Here is a tiny trained network, its code and every weight. The questions are about switching its units off for an input and a class, where a switched-off unit gives its printed mean instead of its output.

import numpy as np


def w(rows, s, z=0):
    codes = np.array(rows[::2]) - 128.0
    scale = np.full(codes.shape[1], s)
    scale[-1] = z or s
    return codes * scale


def norm(h):
    return h / np.sqrt((h * h).mean(-1, keepdims=True) + 1e-5)


def f(y):
    return y / 2 * (1 + np.tanh(0.7978845608 * (y + 0.044715 * y**3)))


def log_softmax(a):
    a = a - a.max(-1, keepdims=True)
    return a - np.log(np.exp(a).sum(-1, keepdims=True))


def net(x, mask):
    res = np.array(x, float).reshape(1, 5) / 4 @ E
    u = 0
    for l in range(3):
        y = f(norm(res) @ A[l][:, :-1].T + A[l][:, -1])
        res = res + np.where(mask[u : u + 11], y, B[l][:, -1]) @ B[l][:, :-1]
        u += 11
    return log_softmax(norm(res)[-1] @ U[:, :-1].T + U[:, -1])


A, B = {}, {}
E = w([
[100,222,182,152,142],'x0',
[193,182,226,50,92],'x1',
[253,126,120,203,137],'x2',
[151,110,48,120,192],'x3',
[156,163,94,113,56],'x4',
],0.0061)
A[0] = w([
[34,77,178,162,88,2],'0.n0',
[33,131,88,97,140,138],'0.n1',
[77,192,105,252,191,39],'0.n2',
[109,115,85,228,61,137],'0.n3',
[90,113,36,62,146,71],'0.n4',
[202,76,208,161,132,95],'0.n5',
[103,203,50,5,8,97],'0.n6',
[175,214,149,56,191,80],'0.n7',
[255,149,108,151,205,113],'0.n8',
[189,164,67,143,71,93],'0.n9',
[29,18,114,91,200,100],'0.n10',
],0.0079,0.0032)
B[0] = w([
[169,130,39,65,162,139],'0.n0',
[159,13,133,62,101,183],'0.n1',
[182,53,143,196,55,186],'0.n2',
[71,53,181,189,88,188],'0.n3',
[76,90,48,160,112,168],'0.n4',
[131,31,185,57,5,192],'0.n5',
[135,92,134,216,67,231],'0.n6',
[49,179,168,70,110,187],'0.n7',
[126,149,1,96,135,252],'0.n8',
[123,89,101,179,204,175],'0.n9',
[121,86,109,2,149,218],'0.n10',
],0.0065,0.0043)
A[1] = w([
[134,228,171,98,163,105],'1.n0',
[74,205,193,101,45,232],'1.n1',
[99,102,243,132,100,12],'1.n2',
[236,161,116,54,100,158],'1.n3',
[208,72,115,84,147,221],'1.n4',
[77,129,124,133,87,17],'1.n5',
[90,131,116,244,117,240],'1.n6',
[30,213,151,104,223,3],'1.n7',
[90,189,170,190,59,83],'1.n8',
[102,119,203,166,112,81],'1.n9',
[112,254,135,116,168,182],'1.n10',
],0.0094,0.002)
B[1] = w([
[204,79,114,124,126,170],'1.n0',
[176,48,160,190,169,254],'1.n1',
[171,110,148,188,105,191],'1.n2',
[106,198,154,102,55,197],'1.n3',
[66,217,163,125,66,216],'1.n4',
[171,141,56,105,79,133],'1.n5',
[182,174,202,132,117,208],'1.n6',
[185,250,74,7,124,149],'1.n7',
[99,66,174,149,88,195],'1.n8',
[161,89,213,132,149,162],'1.n9',
[254,61,151,111,154,166],'1.n10',
],0.0075,0.0056)
A[2] = w([
[177,190,71,241,126,54],'2.n0',
[28,105,83,117,161,107],'2.n1',
[30,115,72,136,94,78],'2.n2',
[126,112,39,223,62,99],'2.n3',
[131,202,214,1,60,253],'2.n4',
[104,77,217,154,75,96],'2.n5',
[144,115,84,225,124,130],'2.n6',
[19,80,65,180,227,54],'2.n7',
[55,52,149,163,101,122],'2.n8',
[96,167,150,52,187,140],'2.n9',
[107,107,167,148,31,173],'2.n10',
],0.0077,0.0034)
B[2] = w([
[138,157,64,174,209,165],'2.n0',
[152,76,105,64,142,155],'2.n1',
[198,83,93,121,174,158],'2.n2',
[151,138,182,149,174,202],'2.n3',
[45,163,151,179,149,254],'2.n4',
[159,112,104,187,117,213],'2.n5',
[103,160,165,108,217,180],'2.n6',
[122,116,78,91,3,160],'2.n7',
[176,43,144,142,74,187],'2.n8',
[86,145,226,139,161,137],'2.n9',
[128,141,117,217,84,232],'2.n10',
],0.0076,0.006)
U = w([
[111,24,39,75,121,163],'0',
[219,190,105,62,180,113],'1',
[175,161,45,223,248,117],'2',
[108,134,119,137,206,3],'3',
[36,126,167,31,210,104],'4',
[200,71,193,239,96,159],'5',
[91,226,121,140,61,138],'6',
[182,152,210,88,170,88],'7',
],0.015,0.013)

Each question gives the input, the list of numbers given to net, and the class t.
The units are the neurons (one row each of A and B). Each row of codes is followed by its name. A weight is (code - 128) times the scale printed after its matrix; where a second scale follows, it is the last column's (A, B and U).
mask holds one flag per neuron, layer by layer. A switched-off neuron (its flag False) gives its mean, the last column of its row in B, instead of its output. The means were averaged over made-up inputs and are rounded, as every weight is.
A unit's drop is (log p(t) with every unit on - log p(t) with that unit switched off) / (log p(t) with every unit on - log p(t) with every unit switched off).
The circuit of an input: a set's keep is (log p(t) with only the set's units on - log p(t) with every unit switched off) / (log p(t) with every unit on - log p(t) with every unit switched off). Starting from the 12 units with the biggest drops (on a tie, the unit counted first), units are removed one at a time, each time the one whose removal leaves the highest keep (on an exact tie, the one counted first), for as long as the keep stays at least 0.8.
units of the circuit, in order: the units of the circuit, biggest drop first
most important unit: the unit with the biggest drop
k most important neurons: the k neurons with the biggest drops, biggest first
top k neurons in layer l: the k neurons of layer l with the biggest drops, biggest first
drop of u: that unit's drop, to one decimal
input [1,5,-1,7,5], class 2: units of the circuit, in order => (0.n5; 0.n9; 2.n8)
input [-5,4,-7,2,6], class 5: units of the circuit, in order => (0.n6)
input [3,-6,1,1,-8], class 0: units of the circuit, in order => (0.n10; 2.n7)
input [6,3,6,6,8], class 2: units of the circuit, in order => (2.n0; 0.n8)
input [6,-1,8,1,4], class 2: units of the circuit, in order => (0.n8; 2.n0)
input [-4,2,7,5,-2], class 6: units of the circuit, in order => (1.n4; 1.n3; 1.n1; 0.n6)
input [-2,0,7,1,2], class 2: 2 most important neurons => (0.n9; 0.n8)
input [0,4,3,0,-1], class 6: 2 most important neurons => (0.n8; 0.n5)
input [4,1,-7,2,1], class 0: 3 most important neurons => (0.n6; 0.n1; 1.n6)
input [-6,5,-2,7,2], class 6: 4 most important neurons => (1.n1; 1.n4; 0.n3; 1.n3)
input [-6,-7,8,-1,-5], class 2: 2 most important neurons => (1.n8; 0.n1)
input [5,8,8,5,-1], class 6: 3 most important neurons => (1.n3; 0.n5; 0.n8)
input [-2,-1,0,-4,-4], class 4: top 2 neurons in layer 0 => (0.n0; 0.n10)
input [1,-3,0,-2,-4], class 0: units of the circuit, in order => (0.n10)
input [2,8,2,7,5], class 6: 3 most important neurons => (1.n3; 0.n8; 2.n4)
input [-3,0,7,1,-5], class 6: top 3 neurons in layer 1 => (1.n4; 1.n1; 1.n3)
input [4,-7,-8,-1,-8], class 0: 2 most important neurons => (0.n1; 0.n2)
input [6,3,4,7,-8], class 1: 3 most important neurons => (0.n1; 0.n7; 1.n10)
input [-1,-3,-6,-2,-6], class 4: 2 most important neurons => (0.n10; 0.n6)
input [1,-5,-7,-4,4], class 0: most important unit => 0.n0
input [5,6,3,6,1], class 1: drop of 1.n10 => 0.2
input [4,8,7,5,5], class 6: drop of 1.n3 => 0.8
